Below are the code and all the weights of a small trained network. Each question names an input and a class and asks about switching units off, where a switched-off unit gives its printed mean instead of its output.

import numpy as np


def w(rows, s, z=0):
    codes = np.array(rows[::2]) - 128.0
    scale = np.full(codes.shape[1], s)
    scale[-1] = z or s
    return codes * scale


def f(y):
    return np.maximum(y, 0)


def log_softmax(a):
    a = a - a.max(-1, keepdims=True)
    return a - np.log(np.exp(a).sum(-1, keepdims=True))


def net(x, mask):
    res = np.array(x, float).reshape(1, 8) / 4 @ E
    y = f(res @ A[0][:, :-1].T + A[0][:, -1])
    res = res + np.where(mask, y, B[0][:, -1]) @ B[0][:, :-1]
    return log_softmax(res[-1] @ U[:, :-1].T + U[:, -1])


A, B = {}, {}
E = w([
[127,133,132,129,127],'x0',
[129,120,120,126,130],'x1',
[151,159,150,3,147],'x2',
[127,129,128,129,128],'x3',
[128,130,130,128,128],'x4',
[219,91,181,162,156],'x5',
[144,75,139,122,31],'x6',
[132,120,117,126,132],'x7',
],0.015)
A[0] = w([
[150,107,162,231,208,185],'neuron 0',
[198,87,188,122,96,92],'neuron 1',
[80,153,85,204,75,142],'neuron 2',
[137,112,106,74,14,178],'neuron 3',
[157,99,141,122,10,253],'neuron 4',
[12,151,75,171,96,183],'neuron 5',
],0.011,0.0034)
B[0] = w([
[49,32,243,134,227,251],'neuron 0',
[196,104,54,124,38,206],'neuron 1',
[246,103,124,101,69,218],'neuron 2',
[50,43,152,138,56,218],'neuron 3',
[81,84,66,175,64,238],'neuron 4',
[209,110,120,2,178,233],'neuron 5',
],0.0083,0.014)
U = w([
[203,156,155,85,183,175],'0',
[61,96,165,129,126,189],'1',
[183,121,108,132,86,75],'2',
[156,119,124,229,103,3],'3',
[77,250,96,87,152,168],'4',
],0.013,0.0045)

Each question gives the input, the list of numbers given to net, and the class t.
The units are the neurons (one row each of A and B). Each row of codes is followed by its name. A weight is (code - 128) times the scale printed after its matrix; where a second scale follows, it is the last column's (A, B and U).
mask holds one flag per neuron, in row order. A switched-off neuron (its flag False) gives its mean, the last column of its row in B, instead of its output. The means were averaged over made-up inputs and are rounded, as every weight is.
A unit's drop is (log p(t) with every unit on - log p(t) with that unit switched off) / (log p(t) with every unit on - log p(t) with every unit switched off).
The circuit of an input: a set's keep is (log p(t) with only the set's units on - log p(t) with every unit switched off) / (log p(t) with every unit on - log p(t) with every unit switched off). Starting from all 6 units, units are removed one at a time, each time the one whose removal leaves the highest keep (on an exact tie, the one counted first), for as long as the keep stays at least 0.8.
circuit, biggest first: the units of the circuit, biggest drop first
unit that matters most: the unit with the biggest drop
top k neurons: the k neurons with the biggest drops, biggest first
drop of u: that unit's drop, to one decimal
input [2,0,4,-1,3,-5,-5,-4], class 4: circuit, biggest first	(neuron 0)
input [-6,3,-4,3,7,-5,0,5], class 0: top 4 neurons	(neuron 5; neuron 4; neuron 1; neuron 3)
input [0,2,8,-6,-5,-3,-1,3], class 4: circuit, biggest first	(neuron 0; neuron 2)
input [0,-3,1,-2,3,-5,0,4], class 4: circuit, biggest first	(neuron 0; neuron 1)
input [1,-2,-2,3,-4,-5,6,-5], class 2: top 2 neurons	(neuron 0; neuron 2)
input [-1,-6,-2,0,1,-8,8,-2], class 2: top 3 neurons	(neuron 2; neuron 0; neuron 5)
input [2,0,2,-4,0,-7,-2,8], class 4: top 3 neurons	(neuron 0; neuron 2; neuron 1)
input [3,-2,-2,6,0,4,-8,6], class 1: top 3 neurons	(neuron 0; neuron 5; neuron 2)
input [-8,-3,-5,-3,-1,-5,7,3], class 2: top 2 neurons	(neuron 2; neuron 5)
input [3,-2,0,-5,3,7,6,-1], class 3: top 2 neurons	(neuron 5; neuron 4)
input [6,-1,-1,0,6,5,-3,-1], class 1: top 3 neurons	(neuron 5; neuron 0; neuron 2)
input [-7,0,0,-7,3,-5,3,7], class 2: top 3 neurons	(neuron 0; neuron 5; neuron 2)
input [-7,3,4,4,-5,0,0,6], class 4: top 3 neurons	(neuron 0; neuron 2; neuron 5)
input [5,-4,-7,0,-3,-7,-1,3], class 0: unit that matters most	neuron 5
input [-3,2,-6,-3,-2,-2,7,-1], class 2: top 2 neurons	(neuron 5; neuron 2)
input [8,8,0,-8,7,1,2,2], class 3: top 2 neurons	(neuron 0; neuron 5)
input [-2,0,0,3,8,6,-6,-5], class 1: top 2 neurons	(neuron 0; neuron 5)
input [0,-4,-5,5,-4,0,7,-7], class 2: top 4 neurons	(neuron 2; neuron 0; neuron 5; neuron 1)
input [-4,-4,-4,-2,7,-6,6,4], class 2: top 3 neurons	(neuron 2; neuron 0; neuron 5)
input [-4,3,-1,-8,6,-8,-1,-8], class 0: circuit, biggest first	(neuron 5)
input [-3,4,6,4,-4,-1,-1,-4], class 4: drop of neuron 2	0.3
input [-3,-2,2,-5,8,0,-6,5], class 4: drop of neuron 0	0.2
input [-4,-4,-6,-5,6,-8,-7,-7], class 0: drop of neuron 3	0.0
input [0,2,5,-5,7,-4,-6,2], class 4: drop of neuron 2	0.2
